The symbols move the items like this.
~: Q89->Q461, Q165->Q381, Q354->Q899, Q770->Q848, Q608->Q886, Q508->Q211, Q48->Q745, Q293->Q810, Q190->Q897, Q181->Q905, Q266->Q957, Q734->Q244, Q840->Q226, Q219->Q30, Q797->Q109, Q539->Q814, Q461->Q89, Q627->Q77, Q891->Q356, Q478->Q993, Q993->Q478, Q501->Q437, Q897->Q190, Q238->Q255, Q946->Q896, Q885->Q600, Q244->Q734, Q782->Q321, Q77->Q627, Q109->Q797, Q905->Q181, Q255->Q238, Q495->Q147, Q381->Q165, Q600->Q885, Q886->Q608, Q790->Q289, Q879->Q976, Q437->Q501, Q810->Q293, Q814->Q539, Q899->Q354, Q147->Q495, Q226->Q840, Q695->Q829, Q435->Q363, Q829->Q695, Q289->Q790, Q321->Q782, Q957->Q266, Q211->Q508, Q976->Q879, Q848->Q770, Q356->Q891, Q745->Q48, Q346->Q960, Q960->Q346, Q363->Q435, Q30->Q219, Q896->Q946, Q803->Q743, Q743->Q803, Q390->Q863, Q863->Q390
!: Q89->Q381, Q165->Q461, Q354->Q508, Q770->Q993, Q608->Q244, Q508->Q354, Q48->Q814, Q293->Q946, Q190->Q147, Q181->Q840, Q266->Q435, Q734->Q886, Q840->Q181, Q219->Q790, Q797->Q437, Q539->Q745, Q461->Q165, Q627->Q829, Q891->Q976, Q478->Q848, Q993->Q770, Q501->Q109, Q897->Q495, Q238->Q346, Q946->Q293, Q885->Q782, Q244->Q608, Q782->Q885, Q77->Q695, Q109->Q501, Q905->Q226, Q255->Q960, Q495->Q897, Q381->Q89, Q600->Q321, Q886->Q734, Q790->Q219, Q879->Q356, Q437->Q797, Q810->Q896, Q814->Q48, Q899->Q211, Q147->Q190, Q226->Q905, Q695->Q77, Q435->Q266, Q829->Q627, Q289->Q30, Q321->Q600, Q957->Q363, Q211->Q899, Q976->Q891, Q848->Q478, Q356->Q879, Q745->Q539, Q346->Q238, Q960->Q255, Q363->Q957, Q30->Q289, Q896->Q810, Q803->Q390, Q743->Q863, Q390->Q803, Q863->Q743
%: Q89->Q238, Q165->Q960, Q354->Q627, Q770->Q539, Q608->Q437, Q508->Q829, Q48->Q478, Q293->Q905, Q190->Q863, Q181->Q810, Q266->Q891, Q734->Q109, Q840->Q896, Q219->Q600, Q797->Q244, Q539->Q770, Q461->Q255, Q627->Q354, Q891->Q266, Q478->Q48, Q993->Q745, Q501->Q886, Q897->Q390, Q238->Q89, Q946->Q226, Q885->Q30, Q244->Q797, Q782->Q289, Q77->Q899, Q109->Q734, Q905->Q293, Q255->Q461, Q495->Q803, Q381->Q346, Q600->Q219, Q886->Q501, Q790->Q321, Q879->Q363, Q437->Q608, Q810->Q181, Q814->Q848, Q899->Q77, Q147->Q743, Q226->Q946, Q695->Q211, Q435->Q976, Q829->Q508, Q289->Q782, Q321->Q790, Q957->Q356, Q211->Q695, Q976->Q435, Q848->Q814, Q356->Q957, Q745->Q993, Q346->Q381, Q960->Q165, Q363->Q879, Q30->Q885, Q896->Q840, Q803->Q495, Q743->Q147, Q390->Q897, Q863->Q190
§: Q89->Q48, Q165->Q539, Q354->Q293, Q770->Q960, Q608->Q356, Q508->Q946, Q48->Q89, Q293->Q354, Q190->Q321, Q181->Q77, Q266->Q501, Q734->Q976, Q840->Q695, Q219->Q743, Q797->Q363, Q539->Q165, Q461->Q745, Q627->Q905, Q891->Q886, Q478->Q238, Q993->Q255, Q501->Q266, Q897->Q782, Q238->Q478, Q946->Q508, Q885->Q495, Q244->Q879, Q782->Q897, Q77->Q181, Q109->Q435, Q905->Q627, Q255->Q993, Q495->Q885, Q381->Q814, Q600->Q147, Q886->Q891, Q790->Q863, Q879->Q244, Q437->Q957, Q810->Q899, Q814->Q381, Q899->Q810, Q147->Q600, Q226->Q829, Q695->Q840, Q435->Q109, Q829->Q226, Q289->Q390, Q321->Q190, Q957->Q437, Q211->Q896, Q976->Q734, Q848->Q346, Q356->Q608, Q745->Q461, Q346->Q848, Q960->Q770, Q363->Q797, Q30->Q803, Q896->Q211, Q803->Q30, Q743->Q219, Q390->Q289, Q863->Q790
+: Q89->Q219, Q165->Q289, Q354->Q363, Q770->Q897, Q608->Q226, Q508->Q957, Q48->Q743, Q293->Q797, Q190->Q848, Q181->Q734, Q266->Q211, Q734->Q181, Q840->Q886, Q219->Q89, Q797->Q293, Q539->Q390, Q461->Q30, Q627->Q879, Q891->Q695, Q478->Q147, Q993->Q495, Q501->Q896, Q897->Q770, Q238->Q600, Q946->Q437, Q885->Q255, Q244->Q905, Q782->Q960, Q77->Q976, Q109->Q810, Q905->Q244, Q255->Q885, Q495->Q993, Q381->Q790, Q600->Q238, Q886->Q840, Q790->Q381, Q879->Q627, Q437->Q946, Q810->Q109, Q814->Q863, Q899->Q435, Q147->Q478, Q226->Q608, Q695->Q891, Q435->Q899, Q829->Q356, Q289->Q165, Q321->Q346, Q957->Q508, Q211->Q266, Q976->Q77, Q848->Q190, Q356->Q829, Q745->Q803, Q346->Q321, Q960->Q782, Q363->Q354, Q30->Q461, Q896->Q501, Q803->Q745, Q743->Q48, Q390->Q539, Q863->Q814
^: Q89->Q501, Q165->Q797, Q354->Q390, Q770->Q879, Q608->Q255, Q508->Q803, Q48->Q266, Q293->Q289, Q190->Q77, Q181->Q321, Q266->Q48, Q734->Q346, Q840->Q600, Q219->Q896, Q797->Q165, Q539->Q363, Q461->Q437, Q627->Q897, Q891->Q478, Q478->Q891, Q993->Q356, Q501->Q89, Q897->Q627, Q238->Q886, Q946->Q30, Q885->Q226, Q244->Q960, Q782->Q905, Q77->Q190, Q109->Q381, Q905->Q782, Q255->Q608, Q495->Q829, Q381->Q109, Q600->Q840, Q886->Q238, Q790->Q810, Q879->Q770, Q437->Q461, Q810->Q790, Q814->Q435, Q899->Q863, Q147->Q695, Q226->Q885, Q695->Q147, Q435->Q814, Q829->Q495, Q289->Q293, Q321->Q181, Q957->Q745, Q211->Q743, Q976->Q848, Q848->Q976, Q356->Q993, Q745->Q957, Q346->Q734, Q960->Q244, Q363->Q539, Q30->Q946, Q896->Q219, Q803->Q508, Q743->Q211, Q390->Q354, Q863->Q899

The rows follow the links: the fewer symbols apart two items are, the more alike their rows tend to be.

Rows of some items; one shown again gets a slightly different row:
Q782 -> -244,159,-734,85,-413,601,13,571,331,128,-637,393,-124,134,-47,443,-703,100,-194,-450,-315,-33,-96,-234,477,66,-128,-253,601,370,427,-293,-645,-468,172,241,-342,76,560
Q790 -> -558,388,35,467,-189,-719,-26,73,63,-272,82,107,393,121,-364,499,-915,-586,-299,-227,-43,136,189,180,825,-37,-351,-215,85,587,31,118,-129,-3,516,-70,271,-108,855
Q165 -> -834,-107,62,611,-243,791,189,-24,4,-194,-80,50,-266,422,-301,363,578,-149,95,-680,-682,30,-76,157,465,303,-23,-354,505,-85,-120,-499,-380,212,325,-236,385,-478,562
Q899 -> -344,309,403,25,186,-620,-127,332,-60,96,-24,155,370,-81,68,196,-1127,229,-781,218,-244,546,94,114,935,-203,-135,-50,-39,229,-487,84,-449,538,-31,42,397,-198,220
Q89 -> -58,47,442,516,-187,-789,98,-162,-215,-286,454,15,44,246,-181,-392,383,-701,681,-40,176,-130,-67,-23,-389,-120,-403,-90,-290,-247,-49,208,283,-206,519,-717,378,-151,279
Q886 -> 448,-276,28,-45,-186,-651,95,258,44,348,193,-287,295,-67,-569,-417,110,-466,939,-282,-20,-395,-286,-116,-736,167,-213,515,-544,-194,67,-326,-176,-96,-306,-323,285,209,98
Q770 -> -38,-568,-609,119,-53,915,519,289,-117,-553,-304,-249,-559,53,-372,74,-2,-260,110,-169,-891,387,-362,51,169,-46,527,-85,359,327,188,-647,26,-363,-253,79,143,50,597
Q885 -> 506,248,-543,-116,-525,260,-277,578,347,212,-278,513,-149,-127,439,239,27,727,145,128,890,-698,22,-476,-246,234,-294,-206,345,-365,277,294,26,-681,455,-2,-773,195,-205
Q734 -> 429,3,-749,-537,54,47,269,-589,130,135,29,-540,396,-128,-407,-210,478,-479,355,-179,-369,-197,411,39,-495,-37,-448,440,-124,148,-194,-538,286,292,-537,612,260,-313,-41
Q321 -> 166,228,-1093,-360,-201,-87,147,-81,229,-284,-268,77,577,57,84,529,-676,-240,-92,418,335,64,717,46,375,-5,-513,58,72,440,337,21,327,-442,676,323,-178,-149,219
Q390 -> -662,351,287,394,105,358,-322,465,25,-180,-169,335,-585,154,277,546,-519,61,-699,-272,-273,603,-78,288,1214,37,452,-40,652,420,-19,-198,-307,-57,144,-150,-197,139,530
Q897 -> 243,85,-620,-181,136,926,-196,207,315,-114,-461,198,-254,-258,378,317,-436,343,-665,8,78,322,101,55,571,-113,68,-309,396,283,331,-277,76,-385,121,276,-376,103,135
Q797 -> -709,-26,-175,-290,9,825,121,-587,183,69,78,-98,-37,71,-127,246,936,93,157,-687,-315,-95,131,-75,-128,317,127,-112,363,-200,-142,179,-248,731,-107,377,310,-584,-482
Q381 -> 101,145,-202,-43,193,74,340,-780,-16,-587,286,42,104,309,14,256,862,-812,341,-160,94,-6,698,313,-14,-72,-372,-357,331,25,66,39,491,93,414,149,353,-503,430

Each walk starts at a row. The symbols on each line, taken left to right, move it on to the next item.
Each answer is a row, close to the row of the item it stands for.
start -551,194,266,-138,295,340,-356,-200,21,-18,-270,171,-167,-193,480,436,-289,567,-948,-267,-168,288,110,96,836,185,208,-22,230,98,-305,76,-444,722,-226,499,-243,-295,-565
~ § % ! -> 811,231,-184,-636,-192,-833,-440,-58,30,651,12,-65,676,-349,-178,-36,-286,139,107,276,722,-723,193,-68,-496,240,-483,440,-493,-48,211,351,37,-47,-23,170,-466,19,-599
§ ^ % % § -> 446,-201,-182,62,-393,-949,-60,429,205,-43,157,286,266,-132,-157,-346,-937,-103,311,287,391,-247,-55,-138,-432,-70,-452,97,-54,193,309,417,138,-590,474,-228,-395,598,417
start 154,374,804,611,211,-956,-225,261,-285,-57,37,430,40,-240,302,-139,-679,-156,-250,605,322,243,-14,40,205,-245,-180,-214,-485,-88,4,310,139,-219,304,-615,-201,618,274
! % ! % ^ + % % -> -36,-312,997,163,442,-623,167,-153,-461,160,582,-90,216,89,-102,-453,194,-176,184,364,26,442,-71,193,-570,-259,204,166,-719,-372,-378,461,172,590,-20,-372,386,138,-24
! ~ § ~ ^ % -> -54,-311,-827,-91,-316,-12,602,-88,-89,-446,-24,-64,143,161,-507,-133,-158,-843,610,28,-135,316,5,272,-309,-317,-307,150,129,411,512,-544,141,-349,275,-114,383,-200,934
start 423,-187,316,-13,13,375,133,449,-63,478,70,-413,-620,-227,-157,-502,259,323,515,-153,-393,-230,-761,-243,-781,-189,469,343,-34,-450,233,-687,-97,-101,-890,-229,-178,210,-392
~ + + § ~ ^ -> 246,-232,-555,231,-584,488,226,431,212,89,-66,-114,-837,167,-323,-376,369,-47,881,-602,-82,-615,-451,-221,-516,116,-58,-44,254,-264,416,-404,11,-432,97,-404,-111,284,521
~ + + ! § ~ ^ ~ -> 438,-479,-582,-154,56,-434,369,-226,-345,-131,-218,-370,90,-361,-336,-272,-259,-543,253,-165,-1069,361,97,148,-156,-349,231,521,-335,327,-144,-598,-238,401,-842,433,520,184,578
start -186,-228,536,-225,564,318,84,-215,-211,-20,161,-228,-539,156,267,-231,983,545,-70,-192,173,31,-297,-28,-197,-110,387,-75,-213,-576,-419,397,139,706,-222,-187,176,-157,-820
§ ^ % ! ^ ! -> 254,-7,-191,-230,-242,366,-150,-71,213,502,-340,-352,-154,-149,169,-333,840,322,508,-413,3,-969,-478,-192,-932,195,59,211,295,-396,144,-227,-148,116,-628,173,-328,-119,-776
+ § § § ! ^ ! -> 235,-46,-8,325,-196,181,-173,1047,67,-9,-458,238,-311,-94,331,-182,-828,543,-328,281,235,-186,-410,-88,138,-51,353,22,237,273,261,-171,-82,-673,212,-584,-612,599,346
start -440,420,699,596,-485,108,-563,573,261,349,-193,479,-563,247,-58,169,-260,230,-235,-305,318,-710,-272,-110,416,285,-254,-247,109,46,-24,354,-436,-301,560,-579,-288,77,37
% ^ ~ § -> 392,209,282,15,-223,-1122,-202,589,-2,443,-3,-170,370,-518,-242,-232,-1055,71,90,233,114,-191,-327,7,-48,-173,-144,468,-737,187,48,-10,-56,-330,-505,-102,-317,728,-20
§ ~ § ~ % § § § -> -414,203,837,275,-437,-1104,-133,-90,-221,305,245,244,749,149,-136,-52,-615,178,-124,15,256,-174,-68,-54,295,4,-250,-45,-749,-151,-416,562,-307,138,314,-323,-1,-46,-158
start -295,-144,247,573,447,-224,487,-435,-307,-477,101,33,-221,174,-299,-49,135,-929,-31,77,-499,763,50,271,267,-457,-77,-306,144,110,34,-306,129,-18,65,-270,781,-27,858
§ ! ^ ~ ~ ^ ^ -> -29,67,719,-73,101,-465,-15,-673,38,116,428,15,333,-62,-142,-553,714,-43,517,182,208,-381,253,118,-774,-79,-220,10,-475,-586,-433,562,378,477,145,-109,137,-175,-545
^ § ~ § § -> -198,-203,798,708,155,384,219,450,-400,-221,83,130,-1049,84,-70,-290,892,-103,354,-80,-130,-85,-330,157,-178,-44,323,-391,-51,-556,-146,-180,-6,-180,165,-575,87,405,206
start 250,334,383,281,96,-712,-341,-374,75,-26,207,360,438,126,12,14,-56,-235,-43,416,821,-248,250,-32,-24,-59,-445,-422,-276,-39,194,720,295,-384,732,-345,-220,71,-181
% § ~ § ^ § -> 636,419,0,-250,-66,155,-420,435,51,678,-519,-343,-70,-349,492,-74,-96,718,-170,67,422,-600,-253,-188,-164,29,150,229,-190,-108,-141,-20,82,-287,-548,101,-623,429,-850
~ § % ! -> -330,410,-44,-444,121,-565,-412,-503,91,-126,5,178,847,-30,100,398,-487,29,-669,78,85,209,499,-46,757,-9,-319,-48,31,209,-201,420,-315,455,372,357,71,-308,-260
start -224,37,-88,-40,-332,292,-267,463,-29,327,-596,-165,-111,-423,-32,297,-898,468,-337,-257,-635,87,-252,-114,460,-124,453,312,208,439,25,-443,-632,77,-761,431,-155,13,65
! § § ! + ~ % -> 14,-180,215,-207,636,-214,456,-946,-403,-255,565,-22,130,148,302,-228,660,-419,-147,248,-416,673,372,360,-102,-358,309,10,-290,74,-176,-9,264,756,-145,385,714,-523,-275
~ % ^ + ^ + -> 297,-217,-663,-399,323,857,175,-370,99,192,-137,-719,-403,-436,31,-141,601,49,-48,-395,-408,261,-177,37,-355,-162,278,278,288,-44,-26,-744,-82,216,-862,464,18,-57,-289
start -1077,320,128,73,-352,237,-137,-79,162,218,-527,58,255,314,-71,600,-572,310,-559,-450,-419,115,-93,66,579,237,-274,198,240,199,-414,163,-924,406,-89,128,32,-338,-26
~ % ^ + ^ + -> 165,152,-554,-469,-513,-819,-119,-50,113,425,-264,-24,529,-164,-386,348,-1301,-359,142,-83,-145,-140,167,-138,189,135,-492,391,-183,413,41,-339,-433,-194,-368,393,-36,-36,272
~ + + § ~ ^ -> 274,-119,-655,323,68,-335,86,345,-22,-451,-114,318,206,-130,-77,260,-1220,-322,-319,411,-18,644,33,205,755,-406,-54,-168,68,605,309,-225,-47,-684,157,182,-120,412,683
start -329,-193,-519,-125,-407,612,175,138,194,291,-339,-432,-65,-38,-496,195,308,-219,356,-862,-793,-281,-417,-59,-281,355,228,455,334,105,-3,-377,-648,227,-700,320,160,-352,162
! % % § % + -> -558,207,865,196,-119,-104,-344,456,195,385,-31,326,-513,-123,96,38,-696,748,-620,51,142,120,-430,-60,344,181,414,26,-385,-275,-314,411,-632,294,12,-328,-246,216,-216
+ ^ + § ^ ~ % ~ -> 23,293,93,-106,-708,-321,-414,704,301,1020,-484,-177,235,-199,-91,17,-400,515,246,-429,39,-621,-434,-356,-90,290,43,414,178,36,-44,-280,-646,-318,-219,59,-425,535,-11
